[ -2   4  18   1  -2  -6 -11  -1   1  -8   2   4   5   0   2   9  -3   2
   3   4  14  -2  15   0  -7   6 -16   6   6   2 -11]
J807.J235
[  4   1   6 -10   1  -1   7  -2   5  -8  -3 -11   5  -8  -2  -5  -6   0
   0  -1  10   0  -6  -1  16  -8  -6  -2   3 -12  -1]
J987.J728
[ 9  0  6 -1 -9 -9 12  4  1  1  2  0  0 -2  0  3  3 -2  3 -2 14  0 -1  1
  2 -5  1  0  7 -9 -1]
J987.J728
[ -5  -6  -5   3   7   5 -10  -1 -10  -2  -6   0   7  -4   4 -14   2  22
  10  -3  -4  -4  -1   2  -1   2   8  -8  -6  -9  -5]
J735.J62
[ -8  -5  -5   2  -1  17  -4  -7   8  -3 -15   4   1  -1  -3  -5  -3  -3
  -6  -5  -6  -4   5 -15   3  -3  -3   8  -8   0   2]
J807.J959
[ -4   4   6  -5   2   5   2  -4   3 -13  -7  -7   2  -6   1  -8  -5  -1
  -1  -6   8  -2   0  -6   4  -7 -12   7 -12  -5  -1]
J807.J235
[  0   1  17  11   2   9  -9  -9   5  -2  -1   7   2  -2   6 -13  -6  -1
   1  -2   4  -2  12  -2  -6  -3  -3   1   3  -3  -3]
J987.J12
[ -5 -12 -11  -3   8  -3 -21   3 -12  -6  -4   6   7  -3   2  -6   2  16
   9   0  -2   0   7   0  -3  -1   1  -5  -2 -10 -14]
J735.J62
[-12  -6  -6  -1   5   5 -20   9  -6  -5 -15  -1   5  -4   7  -9  -2   8
   5   8  -7  -3  -1  -6  38  -3  12 -11  -6  -8   0]
J735.J499
[-17  -4  11 -26   2  19   1   7   0   0   4 -13   6  -6  -2 -18  -4   0
  -5  -7   0 -15  11  11   0  -1  -7  -2  -9 -15 -11]
J735.J62
[  2 -14  -3   1   5 -11 -24   3  -8  -9  -5   8   3  -1   1   5   2   4
  12   2 -11   2  14   0  -5  10   2  -9   8 -11 -10]
J735.J62
[ -3 -12 -13   7   1   4 -14  -2  -1  -5  -7   8   1  -2  13  16  -3  -4
   3   0   4  -5   5  -5  -3  -1   0   7  -8  -4 -13]
J807.J959
[ -1  -3   7   3  -2  -1  12  -4   8  -6 -10   4   4   2   7  -2   5   1
   0  -3   8  -1   2  -9   0  -6   6   4   1  -5  -1]
J987.J12
[-10 -10   0 -10   5   2 -19   6  -9  -6   2   6   5  -5   0  -6  -6   4
  10  -1  -3  -3   6   2  -6   2   1  -5  -2  -8 -14]
J735.J62
[  2  -8   5   2  -2 -18  -1  -4   1  -5  -5  12   1  11   3  20  -1   1
   3   2   2   4   6  -5  -4  -1  -4   2  11   1  -4]
J987.J728
[ -6  -2   5  -9   1 -13   1  -5  -6 -13 -17   7   2  -4   5  -8  -1   5
   9   2  -6  -1 -17   0   1  -3 -17   1 -30 -12  -6]
J735.J499
[-10 -10   7   0   4  -5 -20  -4  -4  -6  -3   2   7   3   2  -1   0   4
   8   1   2   3  -4  -2  -3   2   3  -5  -4 -10  -8]
J735.J62
[  1   1  -5  15  -8  -6 -13   0   1   0   6  -9   2  -2  -5 -18   1   4
   8  -1  -1   6   0   8  -5   3   7  -8  -3  -5  -2]
J735.J62
[ -1   3   6  13  -3   6   1   1   3  -9  -1  -9  -1  -2  -7   5  -3 -14
   0   1   1  -2   4  -2   5   0   0   5  -4   3  -2]
J807.J235
[  3   1   7  -4   0  11   4  -5  -1 -10  -1   2 -10   0   2  -7   1  -1
   8   4   5  -2  -3   3   3  -3  -3   2  -3   2  -9]
J987.J12
[-11  -3   7  -2   1  -6  -4   2   0  -5   5 -15  12   5   0  -3  -1   6
   6   0   4  -5 -13   3  -3   1  -8  -5  -2  -9 -10]
J735.J499
[ -6  -4  -1   5   3  -6 -16  -2 -11 -18  -5   5   7   0   9   6  -3   5
  14   4   2  -6 -10   0 -11  -2   3  -3   2  -8 -11]
J735.J499
[ -8  -8  -2   3  -1 -13 -10  -2  -1 -11  -3  11  14   2  -2  -1   2  10
   8   6   5   3  -5   5  -8  -1   2   4  -4  -7 -11]
J735.J62
[  0   0   7  11   1   0   4  -8   0  -9  -1  17  -2   5   5   3  -6  -2
   0   4   6  -1 -10  -1  -2   5 -10   3  -3  -1  -4]
J987.J12
[ -4  -9   7   5   1   1  -6  -2  -5 -11  -8  -8   6  -1   5  -6  -3   3
   4   2   6  -3   2   2  -2   1 -13   6  -5  -2  -2]
J735.J499
[-12  -4   3  -3   5   0 -15  -2  -7  -6  -3  -2   1   2   1  12  -3   1
   3   6   5  -7  -1   5  -5  12  -5   0   1  -5 -15]
J735.J62
[ -1   1 -12  15  -5   0  -9  -9   3 -23 -19   0  14   3  -8  15  -3  -5
  -7  -5   8   1 -29  -7  -2  -4  -2   4  -6   0   5]
J807.J959
[  2   4  16  18  -4  13   2   3   8  -5  -6  -4   1  -2   9 -12   1  -7
  -3  -3   3  -4  13  -4   3  -3  -5   6   4  -8   5]
J987.J12
[ -1   2  -3   9  -3  13   1  -1   5  -5  -8 -13   3  -5  -5 -13  -1  -1
   1  -3   1  -1  -4  -5   5 -11   5   2  -4  -2   8]
J807.J235
[10  1  4 -5  0  5  8  3  3  1  3 -1 -5 -1 -2  3  2 -3 -1  3 -1  0  4 -3
  0 -3 -2  8  6  0 -1]
J987.J728
[ -5   6  -5  14  -5  12   5  -3  -7 -13 -10 -16   4  -4  -3  11  -3  -3
   2  -7   5  -6 -23  -4   3  -3  -9   3  -6  -1  -3]
J807.J959
[ -4  -4  -7  -6  -2  -3  -1  -4  -8  -9 -10   8  -1   5   0  14   3  -3
   8  -7 -11   1 -17  -5   1 -16  -9  10  -3  -4 -10]
J807.J959
[  2   0  15   2   1   0  10  -1  17  -9   2   8   3  -6  -2  -7   4  -6
  -2   0  20   4 -12   2  -2  -1 -13   8   0  -4  -2]
J987.J12
[  3   3   5   2  -9   3  -6  -2   8 -11  -5  13  -1  -9   0  -2  -3  -1
  -3  -2  10   1   1  -1  -2   5  -6   5  -4   0   2]
J807.J235
[-20  -7   7 -23  12   9  -7   3  -9  -4   5  -9   8   0   1   4  -6  -1
  10 -11  -5  -8  20  17  -4   0  -2   4   1  -8 -14]
J735.J62
[ -2  -8  19   5  -1   5 -15   8   6  -5  -1   0   1   2   0   4  -5  -7
   3  -8   0  -1  28  -6   1  -4  -6   3  11 -21  -6]
J987.J12
[ 1 -3  4 -1  3 -4 12 -5  1 -4 -9  6  0  0  0 14 -3  1  2  1  5 -2 -1 -3
  6 -6 -7  3  4 -1  0]
J987.J12
[  6   5  18  -2  -3   6  -3  -1   7 -11   1  -4   6  -7   1 -15  -5  -2
   7  -2  10  -5   4   2   0  -4 -19   0  -7   1  -8]
J807.J235
[-13  -2  11 -13   4  -3 -11  -1  -3  -5   4   2  10  -2   8   1  -1   4
  10   0   3   1   1   4  -1   8  -2  -3   4 -14 -14]
J735.J62
[-1  0 16 -7 -6  1  1 -1  5 -3  3  4  0  3 13 -3 -2  6  1  5  8 -4 10  2
 -1 -2 -8  5  2 -2 -1]
J987.J12
[  2  -2   6   1  -3  -8 -12   0   6  -5  -6   5   0   4   1  16   1  -2
   0  -4   3  -3   3  -1  -8  -1  -9   5   2   1  -2]
J987.J728
[-15 -10   5 -29  10   9  -7   2 -12 -10 -12  -4  10   2   2 -14  -2   6
  12   5  -2  -7  -2  -1  -2  -7  -1  -7  -1 -14 -11]
J735.J499
[ -2   0  21   2   3  14   3  -1  13  -5   4   3   3   1   8 -10  -2 -10
  -2   0   7  -3  16  -3  -3   3 -16  10   1  -2   5]
J987.J12
[-15  -1   0 -12   1   2   0  -4  -5  -9   3 -13  11  -1   1  -5   6   2
  -1  -6  13  -8  -2   8   1  -2  -8  11  -5 -12 -10]
J735.J62

[  2  -2   7   6   0  -5  -1   2   0   1  -2   3   0  -2   3   0   2   1
  -1  -1   1  -4   6 -10  -5   3 -15  -2   4  -1   9]
J10.[77]
[ 0  1 -2  3  1 -1  0  2  6 -2  0 -5  1 -1  2  2 -1  2  1  0  0  1 -3 -4
 -7  3 -6  1  3 -3  1]
J52.[69]
[ -2  -3   7   5  -1   5   2  -4  -2  -1  -2   3  -3  -4   1   4   4   1
   2   2  -1  -2  11 -18 -15   0  -1  -5  -5   0   3]
J10.[72]
[  1 -10  -4   1   3  -5   0   3   9   1  -5   5  -2   4   0  -1   2  -3
   6   1  -2  -4   0 -15  -1   7 -10   1   0   1   6]
J10.[77]
[  4  -2   1   5   2  -2  -1   6   3  -4  -3   4   0  -5   1   2   3   2
   2  -1   2  -3   3  -9   3   7 -14  -3   4  -1   1]
J10.[77]
[ -1  -4  -1   3   3  -3   1   1   2   3  -1  -8   1   2   2   4   2   9
   0  -1   0  -4  -2 -21   6   2   0   5   5   1   4]
J52.[67]
[  0  -6   1   2  -1  -3   0   0   4   1  -2   5  -3  -1  -2   2   4  -8
   2   0   0  -3   2 -13   0   3  -8   0   3   1  -1]
J10.[77]
[ -1  -4   5   2   3   0   1  -2   3   0  -2   5  -5   0   3   0   3  -2
   0   3   0  -4  11 -19 -16   3  -7   0   1   1   1]
J10.[77]
[ -1  -2  -2   4   1   5  -1   3  -2  -5  -1  -9  -1   3   5   3  -2   3
  -2  -2  -6  -1  -2  -6 -25   2 -24   2   5  -5   0]
J52.[69]
[ -3  -3  -9   1   2   4   0   2   3  -4   1  -9  -4  -2  -1   7   2   7
   3   1  -1  -1  -3  -8 -12   5  -1   1   1  -3   4]
J52.[67]
[  3  -7  -1   3   1   0   0   0   4  -3  -3  10  -1   0   2  -2   2  -2
   0   0   1  -2   4 -11   1   6 -17  -1   6   0   1]
J10.[77]
[  0  -4  -7   2   2   1  -3   5  -2  -2  -1  -3  -3   2   2   3   1   4
  -1  -1  -4  -2  -2  -9  -2   7 -10   2   4  -1   0]
J52.[67]
[  3  -8   5   4   0  -4   1  -4  -4   0  -4  12  -3  -1   2   1   6  -4
   0   0   3  -4   7 -16  11   4  -5  -1   5   1  -1]
J10.[77]
[ -2  -1   7   4   1   4   2  -5   0  -4   0   7  -5  -4   4   2   1   4
  -2   3   3  -4   4 -13 -26   5 -11  -2   3  -1   0]
J10.[72]
[ -5  -7  -4   2   2   0   1   0   6   0  -2  -5  -2   5   4   0   1   4
  -1   0   0  -5  -1 -18 -22   4 -16   2   6  -1   4]
J52.[69]
[ -3  -4  -6   1   2   4  -1   4   3  -3   0  -5  -2  -2   1   3   1   6
   2   2  -2  -4  -3 -11 -10   6 -11   1   2  -2   4]
J52.[67]
[ -3  -9   0   2   1   2   1  -3   0  -2  -3   7  -3  -1   0   0   1   8
   2   0   2  -5   6 -15  -6   4  -4  -1  -2   1   6]
J10.[77]
[ -2  -2  -2   2   3   2   0   0   2  -2  -2  -9   3   4   8   0  -3  14
  -4  -4  -1  -4  -5 -11 -11   2 -14   6   7  -4   5]
J52.[69]
[  2  -4   2   4   0   1   0   2   4  -4  -3   7  -1  -4   2   0   2   0
   2   2   1  -3   4 -14  -7   6 -14  -1   2  -2   2]
J10.[77]
[  2  -8 -10   3   1   4  -1   8   5  -5  -2   4  -3  -5  -2   6   4   1
   5   0  -2   0  -4 -14   3  10 -12   0   2  -3   2]
J52.[67]
[ -2  -8   1   2  -2   7   2 -10  -6  -6  -1  11  -7   2   3  -1   4   0
  -6   2   1   1  12  -9 -25   5  -9  -5   2   2  -3]
J10.[72]
[  4  -5 -10   1   0   6  -2   3   0  -6   0   4  -3   2   2   3   0  -5
  -5  -1  -4   2  -2  -5   1   7 -16   2   9  -2  -6]
J52.[67]
[  5  -7  -1   2   1  -3  -2   3  -1  -4  -4  11  -3   1   1  -2   2  -4
   1   1  -2  -2   4  -9   7   9 -13  -1   3   2   0]
J10.[77]
